Below are the code and all the weights of a small trained network. Each question names an input and a class and asks about switching units off, where a switched-off unit gives its printed mean instead of its output.

import numpy as np


def w(rows, s, z=0):
    codes = np.array(rows[::2]) - 128.0
    scale = np.full(codes.shape[1], s)
    scale[-1] = z or s
    return codes * scale


def norm(h):
    return h / np.sqrt((h * h).mean(-1, keepdims=True) + 1e-5)


def f(y):
    return np.maximum(y, 0)


def log_softmax(a):
    a = a - a.max(-1, keepdims=True)
    return a - np.log(np.exp(a).sum(-1, keepdims=True))


def net(x, mask):
    res = np.array(x, float).reshape(1, 5) / 4 @ E
    u = 0
    for l in range(3):
        y = f(norm(res) @ A[l][:, :-1].T + A[l][:, -1])
        res = res + np.where(mask[u : u + 4], y, B[l][:, -1]) @ B[l][:, :-1]
        u += 4
    return log_softmax(norm(res)[-1] @ U[:, :-1].T + U[:, -1])


A, B = {}, {}
E = w([
[165,196,201,144,109,220,155,27,100],'x0',
[112,182,87,107,192,132,48,41,121],'x1',
[16,87,200,249,79,47,137,146,120],'x2',
[132,144,183,71,111,78,117,184,35],'x3',
[87,148,126,132,233,67,201,133,255],'x4',
],0.0052)
A[0] = w([
[125,180,185,142,153,187,164,83,137,75],'0.n1',
[100,159,158,165,167,163,54,22,91,47],'0.n2',
[122,137,119,200,152,211,193,22,247,3],'0.n3',
[166,227,254,51,170,178,214,64,131,27],'0.n4',
],0.0093,0.0059)
B[0] = w([
[154,156,166,137,152,120,144,113,105,203],'0.n1',
[130,161,102,133,66,109,133,90,124,220],'0.n2',
[157,119,148,251,112,222,95,143,233,241],'0.n3',
[168,170,202,94,211,110,219,122,54,255],'0.n4',
],0.011,0.0067)
A[1] = w([
[8,91,140,189,182,6,109,156,159,87],'1.n1',
[161,140,79,24,163,214,67,81,128,3],'1.n2',
[138,194,67,145,222,81,109,99,249,133],'1.n3',
[96,112,35,58,224,109,161,75,223,73],'1.n4',
],0.013,0.0037)
B[1] = w([
[130,157,248,175,155,68,19,180,147,255],'1.n1',
[163,118,112,174,166,202,29,172,95,183],'1.n2',
[122,133,60,10,107,148,226,135,176,245],'1.n3',
[59,124,72,73,171,84,222,55,112,188],'1.n4',
],0.011,0.009)
A[2] = w([
[76,140,88,144,64,103,69,3,111,12],'2.n1',
[158,145,67,79,164,178,65,157,137,133],'2.n2',
[117,98,96,197,170,174,133,110,248,37],'2.n3',
[94,25,136,150,47,110,162,190,109,6],'2.n4',
],0.016,0.002)
B[2] = w([
[46,188,50,169,33,25,126,49,97,179],'2.n1',
[88,22,127,195,158,113,110,120,75,222],'2.n2',
[131,75,158,205,59,226,131,127,255,254],'2.n3',
[211,168,70,24,104,153,114,196,153,174],'2.n4',
],0.0098,0.0082)
U = w([
[96,160,246,128,124,14,51,210,165,126],'0',
[148,128,154,191,88,239,184,108,249,216],'1',
[75,193,95,186,26,80,101,45,70,98],'2',
[115,24,48,153,173,186,65,131,29,129],'3',
[211,153,85,38,49,151,107,220,108,1],'4',
[32,89,62,10,186,82,220,109,191,57],'5',
[199,195,225,94,194,155,214,91,25,199],'6',
],0.011,0.0022)

Each question gives the input, the list of numbers given to net, and the class t.
The units are the neurons (one row each of A and B). Each row of codes is followed by its name. A weight is (code - 128) times the scale printed after its matrix; where a second scale follows, it is the last column's (A, B and U).
mask holds one flag per neuron, layer by layer. A switched-off neuron (its flag False) gives its mean, the last column of its row in B, instead of its output. The means were averaged over made-up inputs and are rounded, as every weight is.
A unit's drop is (log p(t) with every unit on - log p(t) with that unit switched off) / (log p(t) with every unit on - log p(t) with every unit switched off).
The circuit of an input: a set's keep is (log p(t) with only the set's units on - log p(t) with every unit switched off) / (log p(t) with every unit on - log p(t) with every unit switched off). Starting from all 12 units, units are removed one at a time, each time the one whose removal leaves the highest keep (on an exact tie, the one counted first), for as long as the keep stays at least 0.8.
circuit, biggest first: the units of the circuit, biggest drop first
top k neurons: the k neurons with the biggest drops, biggest first
top k neurons in layer l: the k neurons of layer l with the biggest drops, biggest first
drop when u is switched off: that unit's drop, to one decimal
input [-5,8,4,-3,-4], class 2: circuit, biggest first	(0.n2; 2.n1)
input [-8,-1,-4,-6,-3], class 5: circuit, biggest first	(0.n3)
input [-5,1,0,-4,-8], class 3: top 2 neurons in layer 0	(0.n3; 0.n2)
input [-8,-2,-3,-6,-4], class 5: top 3 neurons	(1.n4; 0.n3; 1.n1)
input [-5,-6,0,-4,5], class 5: circuit, biggest first	(1.n4; 0.n3)
input [7,8,-1,1,-4], class 2: top 3 neurons	(0.n2; 2.n1; 1.n3)
input [-5,-3,-4,7,-4], class 3: top 2 neurons	(2.n2; 0.n4)
input [-1,-5,7,-3,-4], class 0: circuit, biggest first	(1.n1; 0.n3)
input [0,-7,2,-1,0], class 0: top 2 neurons	(0.n3; 0.n4)
input [-1,-4,-6,3,2], class 6: top 2 neurons	(0.n4; 1.n3)
input [0,-7,7,-4,-4], class 0: top 2 neurons	(1.n1; 0.n3)
input [-3,8,7,-2,-3], class 2: top 2 neurons in layer 0	(0.n2; 0.n4)
input [3,1,3,8,-4], class 2: top 3 neurons	(0.n4; 1.n3; 1.n1)
input [5,0,2,3,5], class 6: circuit, biggest first	(0.n4)
input [-2,-6,0,-2,-1], class 4: top 2 neurons	(0.n3; 2.n4)
input [7,8,7,-8,-6], class 2: top 2 neurons	(2.n1; 0.n2)
input [-4,-7,-3,-3,2], class 5: top 2 neurons	(0.n3; 1.n4)
input [-4,-3,-5,8,0], class 3: top 3 neurons	(0.n4; 2.n2; 1.n1)
input [2,-1,-7,-1,3], class 6: top 2 neurons	(0.n4; 2.n3)
input [-8,2,-8,2,0], class 3: circuit, biggest first	(2.n2)
input [-3,-8,3,-5,-3], class 0: top 3 neurons in layer 0	(0.n3; 0.n2; 0.n4)
input [1,-8,-3,1,-2], class 4: top 2 neurons in layer 0	(0.n4; 0.n3)
input [2,6,0,-3,-7], class 2: drop when 2.n1 is switched off	0.2
input [7,-4,2,2,5], class 6: drop when 0.n4 is switched off	1.8
